Below are the code and all the weights of a small trained network. Each question names an input and a target symbol and asks about switching units off, where a switched-off unit gives its printed mean instead of its output.

import numpy as np


def w(rows, s, z=0):
    codes = np.array(rows[::2]) - 128.0
    scale = np.full(codes.shape[1], s)
    scale[-1] = z or s
    return codes * scale


def norm(h):
    return h / np.sqrt((h * h).mean(-1, keepdims=True) + 1e-5)


def f(y):
    return y / 2 * (1 + np.tanh(0.7978845608 * (y + 0.044715 * y**3)))


def softmax(a):
    e = np.exp(a - a.max(-1, keepdims=True))
    return e / e.sum(-1, keepdims=True)


def log_softmax(a):
    a = a - a.max(-1, keepdims=True)
    return a - np.log(np.exp(a).sum(-1, keepdims=True))


def net(x, mask):
    ids = ['ΛΩβεθμσ'.index(c) for c in x.split()]
    T = len(ids)
    res = E[ids] + P[:T]
    r = norm(res)
    for j in range(3):
        rows = slice(3 * j, 3 * j + 3)
        q, k, v = (r @ M[0][rows].T for M in (Q, K, V))
        z = softmax(np.where(np.tri(T) > 0, q @ k.T / 3**0.5, -1e9)) @ v
        o = O[0][rows]
        res = res + np.where(mask[j], z, o[:, -1]) @ o[:, :-1]
    y = f(norm(res) @ A[0][:, :-1].T + A[0][:, -1])
    res = res + np.where(mask[3:11], y, B[0][:, -1]) @ B[0][:, :-1]
    return log_softmax(norm(res)[-1] @ U[:, :-1].T + U[:, -1])


Q, K, V, O, A, B = {}, {}, {}, {}, {}, {}
E = w([
[179,219,97,155,238],'Λ',
[158,160,232,9,133],'Ω',
[129,154,163,203,78],'β',
[210,209,93,133,65],'ε',
[134,160,51,152,150],'θ',
[112,159,197,207,79],'μ',
[152,161,178,149,58],'σ',
],0.015)
P = w([
[240,1,200,175,202],'0',
[215,49,182,154,165],'1',
[188,89,162,175,177],'2',
[167,114,158,180,165],'3',
[150,138,149,177,161],'4',
[138,159,140,168,156],'5',
[124,179,132,155,151],'6',
[108,198,122,136,141],'7',
[93,221,114,122,121],'8',
[121,195,168,124,124],'9',
],0.0097)
Q[0] = w([
[75,133,117,103,164],'head 1',
[122,87,132,153,142],'head 1',
[97,175,133,178,113],'head 1',
[204,254,99,244,193],'head 2',
[110,58,117,157,132],'head 2',
[88,86,94,88,131],'head 2',
[137,142,96,122,118],'head 3',
[111,174,101,168,189],'head 3',
[123,131,162,120,168],'head 3',
],0.015)
K[0] = w([
[94,151,177,127,110],'head 1',
[175,115,139,198,83],'head 1',
[81,187,46,155,51],'head 1',
[69,250,152,118,99],'head 2',
[156,97,117,181,136],'head 2',
[158,75,203,184,113],'head 2',
[99,124,97,126,132],'head 3',
[128,192,179,151,150],'head 3',
[159,95,174,166,93],'head 3',
],0.015)
V[0] = w([
[127,149,2,127,38],'head 1',
[104,155,98,26,180],'head 1',
[211,167,137,102,127],'head 1',
[149,138,67,138,166],'head 2',
[72,105,187,68,144],'head 2',
[52,108,159,242,179],'head 2',
[100,175,100,106,103],'head 3',
[164,138,133,196,117],'head 3',
[118,63,80,144,46],'head 3',
],0.008)
O[0] = w([
[148,10,110,132,191,88],'head 1',
[205,58,255,192,124,81],'head 1',
[128,130,134,100,67,240],'head 1',
[186,109,140,120,101,178],'head 2',
[72,192,159,184,214,26],'head 2',
[205,185,113,188,194,120],'head 2',
[185,228,81,159,78,47],'head 3',
[120,144,142,167,85,252],'head 3',
[142,115,105,196,183,15],'head 3',
],0.0082,0.0046)
A[0] = w([
[21,117,126,158,108,168],'neuron 1',
[111,67,251,89,112,170],'neuron 2',
[167,141,88,152,145,66],'neuron 3',
[138,33,89,211,130,174],'neuron 4',
[147,221,143,101,200,61],'neuron 5',
[165,178,137,132,215,4],'neuron 6',
[111,144,97,122,140,11],'neuron 7',
[201,87,138,131,129,214],'neuron 8',
],0.013,0.0021)
B[0] = w([
[51,76,39,96,191,164],'neuron 1',
[132,24,102,254,190,253],'neuron 2',
[36,126,180,221,22,189],'neuron 3',
[150,24,193,145,244,200],'neuron 4',
[170,86,80,150,205,205],'neuron 5',
[183,201,13,58,225,153],'neuron 6',
[68,159,172,122,81,125],'neuron 7',
[71,222,216,66,178,224],'neuron 8',
],0.0073,0.0057)
U = w([
[108,162,96,183,94,142],'Λ',
[128,33,76,99,105,26],'Ω',
[153,174,144,115,35,173],'β',
[152,198,92,146,176,197],'ε',
[60,118,108,139,82,51],'θ',
[3,85,81,111,167,1],'μ',
[135,107,208,153,163,149],'σ',
],0.014,0.0021)

Each question gives the input, a string of symbols that net reads in full, and the target symbol t.
The units are the heads (3 rows each of Q, K, V and O) and the neurons (one row each of A and B). Each row of codes is followed by its name. A weight is (code - 128) times the scale printed after its matrix; where a second scale follows, it is the last column's (O, A, B and U).
mask holds one flag per unit, heads first, then neurons. A switched-off unit (its flag False) gives its mean, the last column of its rows in O or B, instead of its output. The means were averaged over made-up inputs and are rounded, as every weight is.
A unit's drop is (log p(t) with every unit on - log p(t) with that unit switched off) / (log p(t) with every unit on - log p(t) with every unit switched off).
The circuit of an input: a set's keep is (log p(t) with only the set's units on - log p(t) with every unit switched off) / (log p(t) with every unit on - log p(t) with every unit switched off). Starting from all 11 units, units are removed one at a time, each time the one whose removal leaves the highest keep (on an exact tie, the one counted first), for as long as the keep stays at least 0.8.
units of the circuit, in order: the units of the circuit, biggest drop first
unit that matters most: the unit with the biggest drop
k most important neurons: the k neurons with the biggest drops, biggest first
which heads matter: for each layer, one digit per head in row order, 1 if its drop is at least 0.15 and else 0, layers parted by /
input Ω μ Ω Λ μ, target β: unit that matters most -> neuron 2
input μ Λ Ω θ, target μ: units of the circuit, in order -> head 2; neuron 1
input Λ β μ, target Λ: which heads matter -> 110
input Ω μ Ω θ θ β θ β ε σ, target Ω: units of the circuit, in order -> head 2; head 1
input σ Ω Λ Ω θ θ θ Ω β, target μ: 2 most important neurons -> neuron 1; neuron 3
input Λ θ Ω θ Ω θ θ θ μ, target σ: which heads matter -> 110
input θ Ω θ β σ, target Λ: units of the circuit, in order -> neuron 4; head 2; head 1
input Ω ε Ω θ θ θ Ω σ, target μ: which heads matter -> 110
input μ θ Ω Λ θ ε σ, target Ω: units of the circuit, in order -> head 1; head 2
input Λ θ β μ, target Λ: units of the circuit, in order -> head 1; neuron 8
input θ μ θ, target ε: 2 most important neurons -> neuron 6; neuron 2
input θ θ θ θ Λ μ, target β: 2 most important neurons -> neuron 2; neuron 5
input Ω Ω β θ, target Λ: units of the circuit, in order -> neuron 3; head 2
input Ω σ θ, target θ: unit that matters most -> head 1
input ε Ω Ω β Ω Ω θ θ, target σ: units of the circuit, in order -> head 1; neuron 4
input β Ω μ Ω Ω β, target μ: units of the circuit, in order -> neuron 1; head 2
input ε β β, target Λ: which heads matter -> 111
input β Λ Ω β ε θ σ, target σ: which heads matter -> 100
input θ θ Ω Λ ε μ, target Ω: which heads matter -> 110
input β θ θ θ σ ε θ, target Ω: 2 most important neurons -> neuron 4; neuron 2
input ε Ω β Λ μ θ Λ σ θ, target θ: which heads matter -> 111
input Ω Λ β, target β: units of the circuit, in order -> head 1; neuron 2
